m =
[[141 141 100 153 132 126 121 101 135 138 111 112]
 [156 142 145  99 110 105 123 136 138 109 110 113]
 [136 140 102 158 135 125 120 101 133 142 115 116]
 [149 137 131 119 118 109 125 129 136 120 108 116]
 [141 129 127 134 121 109 126 124 131 134 109 118]
 [145 138 126 124 120 111 126 125 139 122 108 116]
 [145 138 118 137 126 113 126 125 138 126 108 114]
 [149 145 120 127 123 116 121 114 140 122 110 112]
 [143 138 136 115 121 106 129 135 137 125 107 111]
 [136 136 108 152 134 120 123 110 129 141 111 116]]
Rows and columns are counted from 1.
(1, 1) -> 141
(8, 3) -> 120
(2, 10) -> 109
(9, 6) -> 106
(7, 5) -> 126
(1, 3) -> 100
(10, 2) -> 136
(6, 9) -> 139
(6, 6) -> 111
(4, 7) -> 125
(10, 8) -> 110
(1, 11) -> 111
(7, 4) -> 137
(3, 7) -> 120
(1, 6) -> 126
(7, 10) -> 126
(9, 8) -> 135
(7, 3) -> 118
(6, 5) -> 120
(7, 7) -> 126
(4, 5) -> 118
(5, 7) -> 126
(3, 8) -> 101
(5, 3) -> 127
(2, 9) -> 138
(1, 12) -> 112
(3, 12) -> 116
(1, 2) -> 141
(2, 11) -> 110
(3, 1) -> 136
(2, 8) -> 136

arr =
[[137 144 112 148 151 113 137 149 128 139 149 130 133 125 151]
 [121 116 137 116 115 138 120 116 125 111 115 124 123 125 116]
 [115 117 124 119 124 124 115 127 116 124 120 116 115 130 126]
 [143 141 130 140 135 131 143 130 143 124 139 143 144 116 133]
 [101 105 123 109 119 123 102 127 102 128 110 101 101 142 123]
 [143 145 122 144 141 123 143 137 139 135 144 140 141 121 139]
 [132 128 132 127 124 132 131 121 134 115 126 134 133 116 123]
 [141 143 123 142 139 123 141 135 137 130 142 139 140 120 137]
 [137 143 113 147 147 114 138 144 128 131 146 130 132 120 146]
 [135 134 124 132 128 124 135 124 133 123 132 134 134 117 126]
 [109 112 119 118 128 120 108 133 107 121 119 108 108 129 131]]
Indices start at 1.
(1, 1) => 137
(9, 5) => 147
(8, 4) => 142
(9, 8) => 144
(5, 15) => 123
(10, 12) => 134
(8, 8) => 135
(1, 15) => 151
(10, 11) => 132
(1, 7) => 137
(3, 15) => 126
(8, 1) => 141
(3, 5) => 124
(10, 2) => 134
(10, 15) => 126
(7, 2) => 128
(3, 1) => 115
(8, 13) => 140
(7, 10) => 115
(6, 14) => 121
(10, 13) => 134
(11, 13) => 108
(5, 10) => 128
(5, 3) => 123
(3, 10) => 124
(6, 12) => 140
(3, 9) => 116
(1, 3) => 112
(11, 11) => 119
(11, 7) => 108
(7, 9) => 134
(1, 10) => 139
(3, 2) => 117

W =
136	127	134	142	104	129	158	134	129	135
130	138	119	134	136	132	128	118	137	119
131	124	113	129	143	122	127	123	121	124
Indices start at 1.
(1, 1) = 136
(1, 3) = 134
(1, 5) = 104
(2, 3) = 119
(2, 6) = 132
(2, 8) = 118
(2, 5) = 136
(3, 10) = 124
(2, 7) = 128

B =
[[118 146 110 126 131 126 142 143]
 [123 132 136 136 135 125 135 119]
 [118 123 110 130 109 129 150 134]
 [115 124 128 141 120 124 152 117]
 [115 123 126 140 118 125 153 118]
 [126 133 111 121 122 130 132 143]
 [117 122 128 139 118 125 149 117]
 [120 141 127 133 137 124 138 128]
 [115 124 128 141 121 124 152 117]
 [115 138 129 138 135 123 147 122]
 [126 123 123 129 120 129 134 128]
 [126 121 137 135 126 127 133 116]
 [115 120 123 139 114 126 154 120]
 [119 138 107 124 123 128 142 144]]
Rows and columns are counted from 1.
(1, 1) = 118
(10, 1) = 115
(1, 4) = 126
(4, 2) = 124
(5, 8) = 118
(5, 7) = 153
(6, 4) = 121
(10, 5) = 135
(9, 3) = 128
(7, 8) = 117
(7, 5) = 118
(9, 6) = 124
(8, 3) = 127
(10, 7) = 147
(13, 1) = 115
(2, 2) = 132
(5, 5) = 118
(12, 5) = 126
(2, 5) = 135
(12, 1) = 126
(9, 7) = 152
(14, 3) = 107
(6, 2) = 133
(4, 4) = 141
(3, 1) = 118
(9, 1) = 115
(1, 3) = 110
(13, 6) = 126
(7, 1) = 117
(1, 7) = 142
(1, 2) = 146
(1, 5) = 131

a =
[[118 134 121 127 129 128 109 113 110 148 130]
 [138 127 118 140 135 117 111 143 145 128 137]
 [118 129 144 121 140 130 124 108 126 135 122]
 [119 146 110 125 123 138 112 119 106 133 118]
 [111 134 123 122 126 142 121 108 104 143 147]]
Indices start at 1.
row 1 col 1: 118
row 1 col 2: 134
row 2 col 3: 118
row 2 col 5: 135
row 5 col 8: 108
row 1 col 7: 109
row 4 col 4: 125
row 4 col 7: 112
row 2 col 4: 140
row 1 col 8: 113
row 5 col 10: 143
row 2 col 2: 127
row 1 col 11: 130
row 1 col 5: 129
row 3 col 10: 135
row 5 col 2: 134
row 4 col 10: 133
row 5 col 7: 121

A =
[[124 133 125 124 122 133 102]
 [123 133 130 121 107 134 111]
 [127 127 130 127 108 130 125]
 [125 132 124 125 124 132 103]
 [127 129 122 128 129 131 106]
 [130 124 119 133 134 128 113]]
Rows and columns are counted from 1.
(1, 1) -> 124
(3, 7) -> 125
(2, 2) -> 133
(4, 3) -> 124
(2, 4) -> 121
(5, 4) -> 128
(3, 3) -> 130
(5, 5) -> 129
(2, 3) -> 130
(6, 4) -> 133
(1, 5) -> 122
(6, 1) -> 130
(1, 7) -> 102
(3, 5) -> 108
(4, 2) -> 132
(1, 3) -> 125
(3, 6) -> 130

M =
[[146 120 130 132 128]
 [141 131 124 122 136]
 [144 117 110 125 127]
 [133 127 152 133 117]
 [128 131 117 135 128]
 [121 120 115 124 135]
 [119 136 131 135 124]
 [133 131 137 115 132]
 [131 120 138 123 125]
 [127 134 133 134 128]
 [116 145 125 134 124]
 [129 126 122 118 135]]
Rows and columns are counted from 1.
(1, 1): 146
(11, 2): 145
(2, 4): 122
(7, 1): 119
(8, 3): 137
(12, 1): 129
(4, 5): 117
(1, 2): 120
(6, 1): 121
(12, 5): 135
(9, 5): 125
(5, 4): 135
(5, 2): 131
(5, 1): 128
(2, 3): 124
(8, 2): 131
(4, 4): 133
(5, 3): 117
(2, 1): 141
(7, 5): 124
(9, 4): 123
(6, 4): 124
